Below are the code and all the weights of a small trained network. Each question names an input and a target symbol and asks about switching units off, where a switched-off unit gives its printed mean instead of its output.

import numpy as np


def w(rows, s, z=0):
    codes = np.array(rows[::2]) - 128.0
    scale = np.full(codes.shape[1], s)
    scale[-1] = z or s
    return codes * scale


def norm(h):
    return h / np.sqrt((h * h).mean(-1, keepdims=True) + 1e-5)


def f(y):
    return np.maximum(y, 0)


def softmax(a):
    e = np.exp(a - a.max(-1, keepdims=True))
    return e / e.sum(-1, keepdims=True)


def log_softmax(a):
    a = a - a.max(-1, keepdims=True)
    return a - np.log(np.exp(a).sum(-1, keepdims=True))


def net(x, mask):
    ids = ['αβγδεζμξπστφω'.index(c) for c in x.split()]
    T = len(ids)
    res = E[ids] + P[:T]
    r = norm(res)
    for j in range(2):
        rows = slice(4 * j, 4 * j + 4)
        q, k, v = (r @ M[0][rows].T for M in (Q, K, V))
        z = softmax(np.where(np.tri(T) > 0, q @ k.T / 4**0.5, -1e9)) @ v
        o = O[0][rows]
        res = res + np.where(mask[j], z, o[:, -1]) @ o[:, :-1]
    y = f(norm(res) @ A[0][:, :-1].T + A[0][:, -1])
    res = res + np.where(mask[2:10], y, B[0][:, -1]) @ B[0][:, :-1]
    return log_softmax(norm(res)[-1] @ U[:, :-1].T + U[:, -1])


Q, K, V, O, A, B = {}, {}, {}, {}, {}, {}
E = w([
[171,118,124],'α',
[126,138,171],'β',
[129,136,113],'γ',
[144,166,186],'δ',
[125,133,104],'ε',
[60,121,5],'ζ',
[238,46,126],'μ',
[122,132,109],'ξ',
[130,131,109],'π',
[120,87,76],'σ',
[143,166,192],'τ',
[172,75,147],'φ',
[106,185,156],'ω',
],0.027)
P = w([
[119,112,183],'0',
[184,160,15],'1',
[186,158,11],'2',
[184,158,7],'3',
[184,158,8],'4',
[184,154,6],'5',
[184,155,4],'6',
[182,153,2],'7',
],0.0076)
Q[0] = w([
[168,61,122],'H0',
[180,33,151],'H0',
[165,164,220],'H0',
[116,130,222],'H0',
[98,66,92],'H1',
[97,78,152],'H1',
[73,244,176],'H1',
[29,214,6],'H1',
],0.015)
K[0] = w([
[189,111,159],'H0',
[216,82,140],'H0',
[33,54,208],'H0',
[41,117,216],'H0',
[48,22,96],'H1',
[185,104,86],'H1',
[96,226,147],'H1',
[9,76,190],'H1',
],0.014)
V[0] = w([
[119,130,48],'H0',
[70,80,69],'H0',
[152,111,42],'H0',
[43,35,116],'H0',
[37,62,156],'H1',
[155,173,142],'H1',
[208,253,73],'H1',
[93,2,41],'H1',
],0.0088)
O[0] = w([
[87,67,235,227],'H0',
[96,149,43,169],'H0',
[149,212,153,254],'H0',
[216,99,119,91],'H0',
[191,39,2,95],'H1',
[44,91,102,120],'H1',
[104,45,203,158],'H1',
[212,195,202,189],'H1',
],0.0054,0.0068)
A[0] = w([
[166,89,80,2],'N0',
[153,98,76,140],'N1',
[129,119,224,57],'N2',
[215,157,168,160],'N3',
[81,167,59,186],'N4',
[59,66,96,133],'N5',
[175,1,188,105],'N6',
[192,126,204,25],'N7',
],0.012,0.005)
B[0] = w([
[233,155,167,140],'N0',
[208,78,127,175],'N1',
[211,144,1,156],'N2',
[46,103,128,254],'N3',
[97,72,167,212],'N4',
[166,40,113,167],'N5',
[93,154,241,167],'N6',
[107,177,111,164],'N7',
],0.01,0.0077)
U = w([
[76,223,172,157],'α',
[88,59,166,51],'β',
[140,87,111,37],'γ',
[204,202,111,103],'δ',
[109,158,134,21],'ε',
[117,78,81,117],'ζ',
[180,104,193,240],'μ',
[67,145,122,83],'ξ',
[106,74,132,158],'π',
[247,81,106,110],'σ',
[111,144,68,132],'τ',
[110,147,251,215],'φ',
[17,112,178,3],'ω',
],0.022,0.0047)

Each question gives the input, a string of symbols that net reads in full, and the target symbol t.
The units are the heads (4 rows each of Q, K, V and O) and the neurons (one row each of A and B). Each row of codes is followed by its name. A weight is (code - 128) times the scale printed after its matrix; where a second scale follows, it is the last column's (O, A, B and U).
mask holds one flag per unit, heads first, then neurons. A switched-off unit (its flag False) gives its mean, the last column of its rows in O or B, instead of its output. The means were averaged over made-up inputs and are rounded, as every weight is.
A unit's drop is (log p(t) with every unit on - log p(t) with that unit switched off) / (log p(t) with every unit on - log p(t) with every unit switched off).
The circuit of an input: a set's keep is (log p(t) with only the set's units on - log p(t) with every unit switched off) / (log p(t) with every unit on - log p(t) with every unit switched off). Starting from all 10 units, units are removed one at a time, each time the one whose removal leaves the highest keep (on an exact tie, the one counted first), for as long as the keep stays at least 0.8.
circuit, biggest first: the units of the circuit, biggest drop first
k most important neurons: the k neurons with the biggest drops, biggest first
heads that matter: for each layer, one digit per head in row order, 1 if its drop is at least 0.15 and else 0, layers parted by /
drop of u: that unit's drop, to one decimal
input σ δ π α, target α: heads that matter : 00
input π π σ ω π τ, target α: circuit, biggest first : [N1 N4 N2 N3]
input γ σ τ α π φ π γ, target β: heads that matter : 01
input π δ β σ γ, target α: heads that matter : 01
input σ φ π δ, target δ: 3 most important neurons : [N2 N3 N4]
input π ε π π τ π δ, target α: heads that matter : 00
input π δ π π, target α: circuit, biggest first : [H1 N3 H0]
input ξ π π π π π μ ε, target σ: heads that matter : 01
input μ φ ω φ τ π, target ω: heads that matter : 00
input π π σ π σ σ β, target β: 3 most important neurons : [N5 N2 N3]
input π σ δ, target α: 3 most important neurons : [N4 N2 N1]
input ξ μ σ π τ, target σ: heads that matter : 11
input π α σ γ σ σ π ξ, target α: heads that matter : 01
input γ σ ε δ δ π, target β: 2 most important neurons : [N4 N2]
input μ π δ, target ω: heads that matter : 11
input φ π ξ σ π σ, target σ: most important neuron : [N3]
input φ π μ δ, target τ: 2 most important neurons : [N2 N6]
input ω ξ ξ τ φ, target φ: drop of N6 : 0.6
input σ γ γ, target δ: drop of H1 : 2.6
input σ μ σ ξ ξ π γ, target δ: drop of H1 : 2.4
